Here is a tiny trained network, its code and every weight. The questions are about switching its units off for an input and a target symbol, where a switched-off unit gives its printed mean instead of its output.

import numpy as np


def w(rows, s, z=0):
    codes = np.array(rows[::2]) - 128.0
    scale = np.full(codes.shape[1], s)
    scale[-1] = z or s
    return codes * scale


def f(y):
    return y / 2 * (1 + np.tanh(0.7978845608 * (y + 0.044715 * y**3)))


def softmax(a):
    e = np.exp(a - a.max(-1, keepdims=True))
    return e / e.sum(-1, keepdims=True)


def log_softmax(a):
    a = a - a.max(-1, keepdims=True)
    return a - np.log(np.exp(a).sum(-1, keepdims=True))


def net(x, mask):
    ids = ['ΔΘΛΨΩβγεημπστ'.index(c) for c in x.split()]
    T = len(ids)
    res = E[ids] + P[:T]
    u = 0
    for l in range(2):
        q, k, v = (res @ M[l].T for M in (Q, K, V))
        z = softmax(np.where(np.tri(T) > 0, q @ k.T / 4**0.5, -1e9)) @ v
        res = res + np.where(mask[u], z, O[l][:, -1]) @ O[l][:, :-1]
        u += 1
        y = f(res @ A[l][:, :-1].T + A[l][:, -1])
        res = res + np.where(mask[u : u + 4], y, B[l][:, -1]) @ B[l][:, :-1]
        u += 4
    return log_softmax(res[-1] @ U[:, :-1].T + U[:, -1])


Q, K, V, O, A, B = {}, {}, {}, {}, {}, {}
E = w([
[161,99,101],'Δ',
[150,104,110],'Θ',
[101,89,96],'Λ',
[216,63,71],'Ψ',
[60,107,112],'Ω',
[144,120,129],'β',
[102,89,96],'γ',
[150,2,118],'ε',
[114,161,109],'η',
[56,109,154],'μ',
[187,69,150],'π',
[158,101,102],'σ',
[28,184,118],'τ',
],0.025)
P = w([
[222,118,149],'0',
[255,139,150],'1',
[150,112,141],'2',
[173,120,149],'3',
[184,119,162],'4',
[126,102,150],'5',
[119,109,153],'6',
[126,108,155],'7',
[137,125,165],'8',
[114,117,167],'9',
[112,133,167],'10',
[123,109,169],'11',
[161,111,159],'12',
],0.0049)
Q[0] = w([
[77,120,251],'0.h1',
[91,171,200],'0.h1',
[44,195,69],'0.h1',
[218,113,216],'0.h1',
],0.017)
K[0] = w([
[97,90,254],'0.h1',
[91,134,244],'0.h1',
[15,98,126],'0.h1',
[239,205,210],'0.h1',
],0.014)
V[0] = w([
[216,143,209],'0.h1',
[253,145,249],'0.h1',
[95,51,191],'0.h1',
[16,32,129],'0.h1',
],0.0026)
O[0] = w([
[47,113,113,213],'0.h1',
[1,104,104,254],'0.h1',
[119,141,108,192],'0.h1',
[202,159,120,115],'0.h1',
],0.0075,0.00069)
A[0] = w([
[190,60,145,215],'0.n1',
[118,43,97,2],'0.n2',
[160,246,92,68],'0.n3',
[89,138,86,77],'0.n4',
],0.012,0.0051)
B[0] = w([
[2,124,122,253],'0.n1',
[197,152,66,179],'0.n2',
[165,229,179,129],'0.n3',
[136,59,102,121],'0.n4',
],0.0085,0.012)
Q[1] = w([
[146,122,167],'1.h1',
[158,121,140],'1.h1',
[186,70,125],'1.h1',
[6,161,163],'1.h1',
],0.018)
K[1] = w([
[173,110,183],'1.h1',
[171,117,150],'1.h1',
[190,90,96],'1.h1',
[7,151,158],'1.h1',
],0.019)
V[1] = w([
[125,233,59],'1.h1',
[138,206,160],'1.h1',
[112,155,1],'1.h1',
[109,91,37],'1.h1',
],0.0072)
O[1] = w([
[191,137,12,97],'1.h1',
[107,133,47,24],'1.h1',
[254,136,74,224],'1.h1',
[210,127,152,253],'1.h1',
],0.0096,0.0066)
A[1] = w([
[2,228,158,3],'1.n1',
[84,185,70,28],'1.n2',
[76,30,70,28],'1.n3',
[169,109,207,60],'1.n4',
],0.0068,0.0063)
B[1] = w([
[111,139,87,250],'1.n1',
[158,60,143,119],'1.n2',
[127,79,78,128],'1.n3',
[108,5,83,132],'1.n4',
],0.03,0.0015)
U = w([
[148,121,139,70],'Δ',
[146,135,136,75],'Θ',
[153,131,146,101],'Λ',
[224,121,138,154],'Ψ',
[149,152,157,127],'Ω',
[155,155,209,188],'β',
[152,138,165,125],'γ',
[144,37,132,1],'ε',
[170,247,138,142],'η',
[83,171,135,215],'μ',
[98,70,178,139],'π',
[124,117,151,137],'σ',
[108,143,29,107],'τ',
],0.012,0.01)

Each question gives the input, a string of symbols that net reads in full, and the target symbol t.
The units are the heads (4 rows each of Q, K, V and O) and the neurons (one row each of A and B). Each row of codes is followed by its name. A weight is (code - 128) times the scale printed after its matrix; where a second scale follows, it is the last column's (O, A, B and U).
mask holds one flag per unit, layer by layer, with each layer's heads first. A switched-off unit (its flag False) gives its mean, the last column of its rows in O or B, instead of its output. The means were averaged over made-up inputs and are rounded, as every weight is.
A unit's drop is (log p(t) with every unit on - log p(t) with that unit switched off) / (log p(t) with every unit on - log p(t) with every unit switched off).
The circuit of an input: a set's keep is (log p(t) with only the set's units on - log p(t) with every unit switched off) / (log p(t) with every unit on - log p(t) with every unit switched off). Starting from all 10 units, units are removed one at a time, each time the one whose removal leaves the highest keep (on an exact tie, the one counted first), for as long as the keep stays at least 0.8.
units of the circuit, in order: the units of the circuit, biggest drop first
unit that matters most: the unit with the biggest drop
top k neurons: the k neurons with the biggest drops, biggest first
k most important neurons of layer l: the k neurons of layer l with the biggest drops, biggest first
drop of u: that unit's drop, to one decimal
input μ μ τ Ω, target τ: top 2 neurons => 0.n3, 1.n3
input γ γ π π Λ Δ β μ μ Δ Ω η, target η: unit that matters most => 0.h1
input Ψ μ Ψ π β, target π: units of the circuit, in order => 1.h1, 0.n2
input Ψ π β, target π: units of the circuit, in order => 1.h1, 0.n1, 0.n2, 1.n4
input Ψ Λ β η Ψ γ, target Ψ: units of the circuit, in order => 0.n1, 1.h1
input τ τ μ, target τ: top 2 neurons => 0.n3, 1.n3
input β Ψ μ Θ β Ψ Ψ π τ μ Ψ τ μ, target τ: top 2 neurons => 0.n3, 0.n2
input Ψ γ Ψ Ψ τ τ, target τ: top 2 neurons => 0.n3, 1.n1
input μ Ψ μ τ π Ψ γ μ Δ Ψ μ β, target μ: top 2 neurons => 0.n1, 0.n2
input Ψ Ω Δ Ψ Δ μ ε μ β π, target π: 2 most important neurons of layer 0 => 0.n1, 0.n2
input Ψ μ β β Ψ Ψ μ η, target η: top 3 neurons => 0.n1, 0.n3, 1.n4
input Ψ π Ψ γ μ Λ β τ π, target τ: 2 most important neurons of layer 1 => 1.n3, 1.n2
input Ψ β τ Ω, target τ: top 2 neurons => 0.n2, 0.n3
input η Ψ β Ψ π Ψ τ μ μ τ β τ π, target τ: unit that matters most => 0.n1
input Ψ γ π μ Ψ β γ Λ Λ μ β μ β, target μ: top 2 neurons => 0.n2, 1.n2
input μ μ Ψ Ψ Λ, target Ψ: top 2 neurons => 0.n1, 0.n4
input Ψ Ω β Ω Ψ Ψ τ Θ Θ τ τ Θ, target τ: 2 most important neurons of layer 0 => 0.n2, 0.n3
input Ψ τ Ψ μ σ Ψ γ σ Ψ γ, target Ψ: drop of 0.n1 => 2.8
input Ψ Ψ Θ μ μ Λ β μ π, target π: drop of 1.h1 => 0.3
input μ β σ Ψ τ τ β, target τ: drop of 1.n3 => 0.2
